Below is a small trained network, with its code and all its weights. Each question gives an input and a class and asks what happens when units are switched off, that is, made to give their printed mean instead of their output.

import numpy as np


def w(rows, s, z=0):
    codes = np.array(rows[::2]) - 128.0
    scale = np.full(codes.shape[1], s)
    scale[-1] = z or s
    return codes * scale


def norm(h):
    return h / np.sqrt((h * h).mean(-1, keepdims=True) + 1e-5)


def f(y):
    return y / 2 * (1 + np.tanh(0.7978845608 * (y + 0.044715 * y**3)))


def log_softmax(a):
    a = a - a.max(-1, keepdims=True)
    return a - np.log(np.exp(a).sum(-1, keepdims=True))


def net(x, mask):
    res = np.array(x, float).reshape(1, 3) / 4 @ E
    u = 0
    for l in range(3):
        y = f(norm(res) @ A[l][:, :-1].T + A[l][:, -1])
        res = res + np.where(mask[u : u + 8], y, B[l][:, -1]) @ B[l][:, :-1]
        u += 8
    return log_softmax(norm(res)[-1] @ U[:, :-1].T + U[:, -1])


A, B = {}, {}
E = w([
[219,121,182],'x0',
[142,255,158],'x1',
[63,204,166],'x2',
],0.0029)
A[0] = w([
[147,242,162,132],'0.n0',
[109,195,9,125],'0.n1',
[168,153,2,233],'0.n2',
[100,145,138,5],'0.n3',
[101,86,208,101],'0.n4',
[96,130,252,159],'0.n5',
[13,117,165,122],'0.n6',
[165,244,199,53],'0.n7',
],0.0071,0.0024)
B[0] = w([
[146,152,177,254],'0.n0',
[2,90,135,200],'0.n1',
[79,104,188,216],'0.n2',
[98,153,95,99],'0.n3',
[166,115,55,134],'0.n4',
[136,222,102,183],'0.n5',
[111,163,68,193],'0.n6',
[156,157,166,244],'0.n7',
],0.0081,0.0029)
A[1] = w([
[151,100,128,98],'1.n0',
[56,147,59,120],'1.n1',
[145,156,10,4],'1.n2',
[85,254,64,135],'1.n3',
[218,54,77,67],'1.n4',
[151,141,217,207],'1.n5',
[102,98,24,104],'1.n6',
[174,58,133,78],'1.n7',
],0.0086,0.0027)
B[1] = w([
[120,132,95,126],'1.n0',
[105,189,32,192],'1.n1',
[188,156,169,119],'1.n2',
[245,74,95,254],'1.n3',
[111,80,79,200],'1.n4',
[58,82,102,241],'1.n5',
[197,255,177,176],'1.n6',
[159,106,109,167],'1.n7',
],0.0062,0.0033)
A[2] = w([
[61,106,81,169],'2.n0',
[118,182,207,94],'2.n1',
[152,107,159,94],'2.n2',
[185,229,254,127],'2.n3',
[60,147,42,87],'2.n4',
[170,17,110,114],'2.n5',
[181,204,115,104],'2.n6',
[221,155,90,3],'2.n7',
],0.0061,0.0024)
B[2] = w([
[169,180,92,182],'2.n0',
[202,93,216,162],'2.n1',
[101,107,123,120],'2.n2',
[149,172,234,254],'2.n3',
[97,219,105,162],'2.n4',
[182,2,90,194],'2.n5',
[140,11,178,168],'2.n6',
[178,108,93,127],'2.n7',
],0.0047,0.003)
U = w([
[38,80,177,134],'0',
[85,196,58,176],'1',
[157,169,249,180],'2',
[233,173,88,136],'3',
[133,122,136,32],'4',
[137,120,137,7],'5',
[151,21,73,175],'6',
],0.02,0.011)

Each question gives the input, the list of numbers given to net, and the class t.
The units are the neurons (one row each of A and B). Each row of codes is followed by its name. A weight is (code - 128) times the scale printed after its matrix; where a second scale follows, it is the last column's (A, B and U).
mask holds one flag per neuron, layer by layer. A switched-off neuron (its flag False) gives its mean, the last column of its row in B, instead of its output. The means were averaged over made-up inputs and are rounded, as every weight is.
A unit's drop is (log p(t) with every unit on - log p(t) with that unit switched off) / (log p(t) with every unit on - log p(t) with every unit switched off).
The circuit of an input: a set's keep is (log p(t) with only the set's units on - log p(t) with every unit switched off) / (log p(t) with every unit on - log p(t) with every unit switched off). Starting from the 12 units with the biggest drops (on a tie, the unit counted first), units are removed one at a time, each time the one whose removal leaves the highest keep (on an exact tie, the one counted first), for as long as the keep stays at least 0.8.
units of the circuit, in order: the units of the circuit, biggest drop first
top k neurons: the k neurons with the biggest drops, biggest first
top k neurons in layer l: the k neurons of layer l with the biggest drops, biggest first
drop when u is switched off: that unit's drop, to one decimal
input [6,1,-2], class 6: units of the circuit, in order -> [1.n5]
input [-2,0,7], class 3: units of the circuit, in order -> [1.n3 0.n2]
input [0,0,8], class 3: units of the circuit, in order -> [1.n3 0.n2]
input [-1,5,-5], class 0: top 2 neurons in layer 1 -> [1.n5 1.n6]
input [1,0,7], class 3: top 4 neurons -> [1.n3 0.n6 0.n2 0.n5]
input [1,-5,2], class 3: top 4 neurons -> [1.n6 0.n0 0.n7 1.n4]
input [-2,-3,-1], class 1: top 3 neurons -> [1.n3 0.n0 0.n7]
input [0,6,-6], class 0: top 4 neurons -> [1.n5 1.n6 0.n5 0.n2]
input [-4,-3,-3], class 1: top 2 neurons -> [1.n3 0.n0]
input [-3,-2,2], class 1: top 2 neurons -> [1.n1 0.n1]
input [-5,1,-8], class 0: top 2 neurons -> [0.n2 1.n3]
input [-3,-7,3], class 1: top 2 neurons in layer 0 -> [0.n5 0.n7]
input [-8,-8,-3], class 1: top 2 neurons -> [1.n3 1.n6]
input [-8,6,-5], class 0: units of the circuit, in order -> [0.n2]
input [8,-7,4], class 6: drop when 0.n6 is switched off -> 0.1
input [-5,7,-8], class 0: drop when 0.n2 is switched off -> 0.1
input [1,-1,6], class 3: drop when 0.n6 is switched off -> 0.1
